Here is a tiny trained network, its code and every weight. The questions are about switching its units off for an input and a class, where a switched-off unit gives its printed mean instead of its output.

import numpy as np


def w(rows, s, z=0):
    codes = np.array(rows[::2]) - 128.0
    scale = np.full(codes.shape[1], s)
    scale[-1] = z or s
    return codes * scale


def f(y):
    return np.maximum(y, 0)


def log_softmax(a):
    a = a - a.max(-1, keepdims=True)
    return a - np.log(np.exp(a).sum(-1, keepdims=True))


def net(x, mask):
    res = np.array(x, float).reshape(1, 4) / 4 @ E
    y = f(res @ A[0][:, :-1].T + A[0][:, -1])
    res = res + np.where(mask, y, B[0][:, -1]) @ B[0][:, :-1]
    return log_softmax(res[-1] @ U[:, :-1].T + U[:, -1])


A, B = {}, {}
E = w([
[124,160,136,76,193,174,139,97,74,84],'x0',
[65,209,234,79,144,137,89,164,130,190],'x1',
[90,254,186,46,89,78,97,20,237,83],'x2',
[32,96,45,133,123,209,59,240,213,181],'x3',
],0.0091)
A[0] = w([
[111,254,199,130,90,105,106,145,121,107,211],'n1',
[225,74,117,171,140,103,167,87,135,40,249],'n2',
[83,74,114,119,135,99,42,155,157,214,127],'n3',
[99,180,157,161,111,100,102,131,201,127,174],'n4',
[82,120,202,114,185,65,95,112,158,89,147],'n5',
[37,180,111,179,66,172,87,185,124,129,188],'n6',
[95,104,172,175,198,219,133,121,85,130,93],'n7',
[153,99,91,130,154,170,107,166,110,155,254],'n8',
],0.0076,0.0024)
B[0] = w([
[204,138,205,132,124,156,130,67,106,164,254],'n1',
[98,59,2,189,121,99,177,173,65,103,238],'n2',
[76,176,55,46,209,206,197,80,187,82,205],'n3',
[104,135,122,102,148,134,138,82,123,214,211],'n4',
[151,174,142,169,106,47,75,101,76,193,204],'n5',
[55,177,144,125,160,216,190,154,166,182,212],'n6',
[110,180,161,125,167,115,137,119,159,205,176],'n7',
[61,128,94,92,157,178,199,159,141,48,201],'n8',
],0.0093,0.011)
U = w([
[99,87,113,162,78,122,31,170,176,122,50],'0',
[219,139,169,153,107,117,53,90,59,172,82],'1',
[97,165,138,112,255,197,166,137,178,130,38],'2',
[163,33,94,219,166,106,179,156,74,13,253],'3',
],0.0077,0.0022)

Each question gives the input, the list of numbers given to net, and the class t.
The units are the neurons (one row each of A and B). Each row of codes is followed by its name. A weight is (code - 128) times the scale printed after its matrix; where a second scale follows, it is the last column's (A, B and U).
mask holds one flag per neuron, in row order. A switched-off neuron (its flag False) gives its mean, the last column of its row in B, instead of its output. The means were averaged over made-up inputs and are rounded, as every weight is.
A unit's drop is (log p(t) with every unit on - log p(t) with that unit switched off) / (log p(t) with every unit on - log p(t) with every unit switched off).
The circuit of an input: a set's keep is (log p(t) with only the set's units on - log p(t) with every unit switched off) / (log p(t) with every unit on - log p(t) with every unit switched off). Starting from all 8 units, units are removed one at a time, each time the one whose removal leaves the highest keep (on an exact tie, the one counted first), for as long as the keep stays at least 0.8.
units of the circuit, in order: the units of the circuit, biggest drop first
most important unit: the unit with the biggest drop
top k neurons: the k neurons with the biggest drops, biggest first
drop of u: that unit's drop, to one decimal
input [-6,4,-8,-2], class 2: units of the circuit, in order : n2, n3
input [7,-3,4,-5], class 3: most important unit : n2
input [5,-1,7,4], class 1: units of the circuit, in order : n3, n8, n5
input [-2,-7,8,3], class 0: units of the circuit, in order : n3, n8
input [0,-2,-2,1], class 3: units of the circuit, in order : n6, n4
input [-3,-8,-7,7], class 2: top 2 neurons : n3, n6
input [-2,-6,-4,5], class 2: top 4 neurons : n3, n6, n8, n5
input [7,-3,3,1], class 3: drop of n6 : 0.2
input [-4,-3,7,-6], class 1: drop of n1 : 0.1
input [-2,-2,5,-2], class 1: drop of n4 : 0.0
